Below is a small trained network, with its code and all its weights. Each question gives an input and a class and asks what happens when units are switched off, that is, made to give their printed mean instead of their output.

import numpy as np


def w(rows, s, z=0):
    codes = np.array(rows[::2]) - 128.0
    scale = np.full(codes.shape[1], s)
    scale[-1] = z or s
    return codes * scale


def f(y):
    return np.maximum(y, 0)


def log_softmax(a):
    a = a - a.max(-1, keepdims=True)
    return a - np.log(np.exp(a).sum(-1, keepdims=True))


def net(x, mask):
    res = np.array(x, float).reshape(1, 8) / 4 @ E
    y = f(res @ A[0][:, :-1].T + A[0][:, -1])
    res = res + np.where(mask, y, B[0][:, -1]) @ B[0][:, :-1]
    return log_softmax(res[-1] @ U[:, :-1].T + U[:, -1])


A, B = {}, {}
E = w([
[36,38,115,157,243,147,233,120,33],'x0',
[203,224,71,189,223,86,217,36,239],'x1',
[16,50,22,202,59,29,97,43,182],'x2',
[131,122,128,129,124,134,131,121,134],'x3',
[39,221,3,14,155,230,81,45,105],'x4',
[123,129,120,127,124,130,134,133,127],'x5',
[129,121,130,125,133,136,128,131,139],'x6',
[136,125,128,120,122,127,134,125,124],'x7',
],0.004)
A[0] = w([
[14,45,36,223,74,39,104,59,181,22],'n0',
[243,225,245,50,210,252,202,245,43,88],'n1',
[50,193,43,49,160,215,72,53,119,2],'n2',
[57,28,172,56,33,138,36,231,26,57],'n3',
[92,87,128,141,189,140,184,115,85,49],'n4',
[171,62,186,197,108,59,160,170,153,11],'n5',
[174,201,94,190,217,102,217,59,218,58],'n6',
[88,89,127,143,190,141,188,117,84,46],'n7',
[87,89,135,130,206,162,194,130,66,159],'n8',
[96,85,147,145,199,146,200,129,82,85],'n9',
[92,87,129,142,194,137,183,119,87,49],'n10',
[156,46,180,212,137,47,177,157,139,117],'n11',
[167,68,187,205,110,67,155,161,147,15],'n12',
[190,190,137,114,64,110,59,112,183,36],'n13',
[206,200,159,101,47,116,43,127,187,63],'n14',
[181,201,102,183,217,104,211,68,211,38],'n15',
[48,68,79,182,71,61,97,99,156,239],'n16',
[23,169,16,67,163,194,93,34,125,124],'n17',
[178,201,100,177,212,113,216,73,213,52],'n18',
[171,84,182,182,102,60,129,160,153,243],'n19',
[86,87,131,139,194,140,185,111,85,47],'n20',
[188,198,148,99,54,129,48,113,179,38],'n21',
],0.0042,0.0046)
B[0] = w([
[225,74,203,21,218,18,17,92,86,187],'n0',
[190,30,150,74,219,32,24,57,188,238],'n1',
[227,250,183,11,49,56,225,248,11,173],'n2',
[45,151,206,225,83,232,62,32,42,200],'n3',
[61,47,17,159,27,13,127,244,171,145],'n4',
[214,251,200,9,51,76,202,242,2,154],'n5',
[54,130,190,193,60,168,38,81,25,196],'n6',
[63,49,21,164,30,16,124,245,171,145],'n7',
[104,79,69,161,98,120,153,158,200,196],'n8',
[95,68,54,161,82,78,133,181,186,160],'n9',
[61,49,17,161,29,18,127,242,178,145],'n10',
[166,204,149,77,111,161,189,163,86,194],'n11',
[217,253,192,12,40,68,208,247,5,153],'n12',
[29,38,10,199,26,25,137,239,183,149],'n13',
[41,40,21,198,57,57,153,207,202,168],'n14',
[42,132,200,190,43,157,24,91,13,183],'n15',
[201,102,148,82,213,149,128,57,203,253],'n16',
[196,207,148,61,105,150,214,189,95,226],'n17',
[57,121,188,188,61,155,32,85,26,186],'n18',
[149,197,121,127,135,224,229,117,149,249],'n19',
[62,52,20,159,24,14,121,246,170,146],'n20',
[43,44,16,184,42,25,150,236,197,153],'n21',
],0.0055,0.0052)
U = w([
[208,254,162,18,57,86,244,239,13,8],'0',
[14,19,2,218,32,9,122,249,233,10],'1',
[10,120,228,244,62,229,10,19,1,15],'2',
[240,31,186,30,252,16,12,27,205,9],'3',
[135,115,120,136,142,203,193,90,187,254],'4',
[136,135,122,154,155,198,182,105,198,244],'5',
[123,143,123,157,144,209,181,94,196,226],'6',
[128,143,126,150,138,211,187,84,198,202],'7',
],0.0059,0.0058)

Each question gives the input, the list of numbers given to net, and the class t.
The units are the neurons (one row each of A and B). Each row of codes is followed by its name. A weight is (code - 128) times the scale printed after its matrix; where a second scale follows, it is the last column's (A, B and U).
mask holds one flag per neuron, in row order. A switched-off neuron (its flag False) gives its mean, the last column of its row in B, instead of its output. The means were averaged over made-up inputs and are rounded, as every weight is.
A unit's drop is (log p(t) with every unit on - log p(t) with that unit switched off) / (log p(t) with every unit on - log p(t) with every unit switched off).
The circuit of an input: a set's keep is (log p(t) with only the set's units on - log p(t) with every unit switched off) / (log p(t) with every unit on - log p(t) with every unit switched off). Starting from the 12 units with the biggest drops (on a tie, the unit counted first), units are removed one at a time, each time the one whose removal leaves the highest keep (on an exact tie, the one counted first), for as long as the keep stays at least 0.8.
units of the circuit, in order: the units of the circuit, biggest drop first
unit that matters most: the unit with the biggest drop
top k neurons: the k neurons with the biggest drops, biggest first
drop when u is switched off: that unit's drop, to one decimal
input [5,1,8,0,-4,6,-1,-6], class 3: units of the circuit, in order : (n0)
input [5,0,8,-5,-5,-8,-6,6], class 3: top 2 neurons : (n0 n16)
input [-7,6,2,5,2,5,-6,-5], class 1: units of the circuit, in order : (n13 n14)
input [-8,-5,-6,-3,0,2,6,-8], class 1: top 2 neurons : (n14 n21)
input [-7,8,4,4,7,-5,-3,-7], class 2: units of the circuit, in order : (n6 n15)
input [-8,2,-2,5,-5,-3,0,-2], class 1: units of the circuit, in order : (n14 n13)
input [-1,2,7,-2,4,-4,-6,7], class 3: top 3 neurons : (n0 n16 n19)
input [-3,-3,7,-6,8,-4,7,-7], class 0: top 3 neurons : (n2 n17 n1)
input [3,-4,-8,-8,6,-5,-3,-2], class 3: top 2 neurons : (n1 n19)
input [-8,1,1,5,-6,4,-1,-2], class 1: top 4 neurons : (n14 n13 n21 n17)
input [-2,8,-4,1,8,6,-6,-3], class 0: top 3 neurons : (n2 n17 n3)
input [7,-5,-2,0,7,-3,-6,6], class 0: top 3 neurons : (n2 n17 n14)
input [0,-7,-4,1,-5,6,-4,-5], class 2: top 2 neurons : (n3 n17)
input [-1,7,2,-1,8,6,-1,5], class 0: unit that matters most : n2
input [-4,5,7,6,6,1,0,-7], class 3: top 3 neurons : (n0 n16 n19)
input [2,-4,-8,6,6,4,-6,-8], class 3: top 2 neurons : (n1 n19)
input [3,3,8,7,1,1,-8,-7], class 3: top 2 neurons : (n0 n16)
input [0,0,-6,-4,4,5,-5,-4], class 3: top 2 neurons : (n1 n19)
input [5,5,-4,2,7,-4,-5,6], class 0: top 4 neurons : (n2 n17 n16 n3)
input [-5,2,0,1,7,4,5,-7], class 0: top 2 neurons : (n2 n17)
input [5,3,-5,-1,2,-2,1,2], class 1: unit that matters most : n16
input [8,6,4,-4,-4,-1,3,-2], class 1: drop when n15 is switched off : 0.0
input [-8,0,-6,6,3,1,3,-4], class 1: drop when n14 is switched off : 0.2
input [1,-5,5,4,-8,-8,3,-8], class 0: drop when n5 is switched off : 0.2
input [4,7,2,6,-4,7,-5,-2], class 2: drop when n15 is switched off : 0.3
